Each row is followed by its group and then its class within the group.
[-0.71  1.07 -1.41  1.09 -2.57  0.16 -3.95 -4.07  0.46 -1.46  0.12 -2.65
  0.15  0.25  2.51 -1.65 -1.69 -3.02] => M:<82>
[-0.27 -2.07 -0.25 -0.14 -3.49  1.17  0.13 -3.27  0.42  2.32 -0.34  1.86
  0.47  1.31 -0.97 -3.99 -1.72 -0.49] => K:<81>
[ 1.46 -0.21 -1.14  1.31 -0.64  0.05 -0.29 -0.41  1.43 -3.83  1.12 -1.80
 -0.82  1.54 -0.23  1.60  0.27 -2.82] => M:<82>
[ 0.53  2.62  1.46  0.59 -3.03  0.38 -0.38 -6.62  1.16 -0.79 -0.29 -2.58
 -1.52  1.75  1.76 -2.38  0.94 -1.48] => M:<78>
[-1.38  1.56 -1.47  0.54 -0.15  0.48 -4.40 -0.42  0.20 -2.35  0.81 -5.70
 -0.51  1.11 -0.94 -0.13 -1.10 -2.09] => M:<82>
[-0.69 -0.88 -0.04 -0.67 -1.89  0.90 -3.16 -1.74  0.10  3.41 -0.02  0.80
  0.87 -0.82  1.31 -3.56 -0.57  0.83] => K:<75>
[-1.34  3.38 -0.18  0.14 -1.84  0.57  0.16 -3.93 -1.66 -0.28 -0.56 -3.03
 -1.21  1.86  0.59 -1.19 -0.27 -1.14] => M:<78>
[ 2.13 -1.24  0.94 -1.20  2.88  0.75  1.86  7.97  0.23  0.10  1.83 -0.48
 -0.67  0.24 -3.05  2.06  2.50  3.12] => K:<81>
[ 0.65  2.49  1.81  0.08 -2.19 -0.12 -1.59 -3.55  0.71 -1.04 -1.42 -2.24
 -1.04  0.46  0.82  0.03 -0.03 -0.78] => M:<78>
[-1.07 -0.62  0.92 -0.12 -2.09  1.06 -2.02 -1.82  0.60  1.92  1.33 -3.21
  0.15 -0.94  0.44 -4.20 -1.31 -0.44] => K:<75>
[-0.45 -3.13  1.56 -0.68 -1.62  0.87  0.14 -0.43  0.24  3.14  0.02  1.32
  0.18  2.09 -2.60 -1.38  0.36 -0.54] => K:<81>
[-1.52  2.29  0.30  1.01 -1.46  0.07 -2.18 -1.91 -1.52 -1.71  0.09 -4.99
  0.00 -0.88  2.20  0.99 -0.21 -2.07] => M:<82>
[-0.13 -0.08 -1.45  0.76 -3.16  0.76 -1.90 -1.91 -0.67 -1.07  1.57 -4.80
 -0.17  1.06  0.48 -1.37 -0.70 -0.88] => M:<82>
[-0.51  1.83  0.04  0.63 -1.81  0.36 -2.00 -2.34  0.84 -2.33  0.15 -4.36
 -0.50  0.52  0.74 -1.39 -1.13 -2.83] => M:<82>
[-0.90 -3.19  1.05 -0.03 -1.01  0.85 -0.10  0.23  1.30  2.36  1.14 -0.14
 -0.02  0.62 -2.06 -2.12 -0.60 -0.24] => K:<81>
[-1.10 -1.87  2.30 -0.07 -2.36  1.18 -0.92 -1.76  0.72  3.20  2.30 -4.69
  0.31 -0.68  0.06 -4.94 -0.25  0.07] => K:<75>
[-1.08  1.10  1.09  1.14 -4.35  0.98 -1.27 -7.46  0.07 -0.22  0.70 -4.97
 -0.64  1.79  1.70 -2.62 -0.18 -2.44] => M:<78>
[-1.03  0.95 -0.23  0.64 -0.50  0.51 -1.01  0.63  0.03 -2.17  0.72 -3.68
 -0.55 -0.19 -0.20  1.04 -0.49 -1.79] => M:<82>
[-0.24 -1.43  0.96 -0.55 -1.91  1.01 -1.67  0.19  0.41  3.05  0.68 -1.12
  0.12  0.59 -1.26 -3.25  0.35  1.13] => K:<75>
[-0.78  4.55  0.04  0.13 -1.97  0.03 -1.41 -5.24 -0.01  0.57 -0.96 -3.51
 -1.71  0.94  0.49 -1.79  0.06 -0.71] => M:<78>
[-0.11 -1.42  0.90  0.53 -1.53 -0.14 -1.94 -5.76  1.48  1.29 -0.60 -1.42
  1.38  0.73  0.11 -4.47 -1.45 -0.74] => K:<75>
[-0.86 -1.44 -0.45 -0.04 -4.04  1.65  0.11 -0.31  0.20  2.77  0.89  0.17
 -0.45  0.10 -1.23 -2.99 -1.42 -0.13] => K:<81>
[-0.50 -0.76  0.85  0.54 -1.88  0.98 -0.65 -2.94  0.28  3.25  1.62 -0.47
 -0.62  0.69  1.63 -2.17  1.70  0.44] => K:<75>
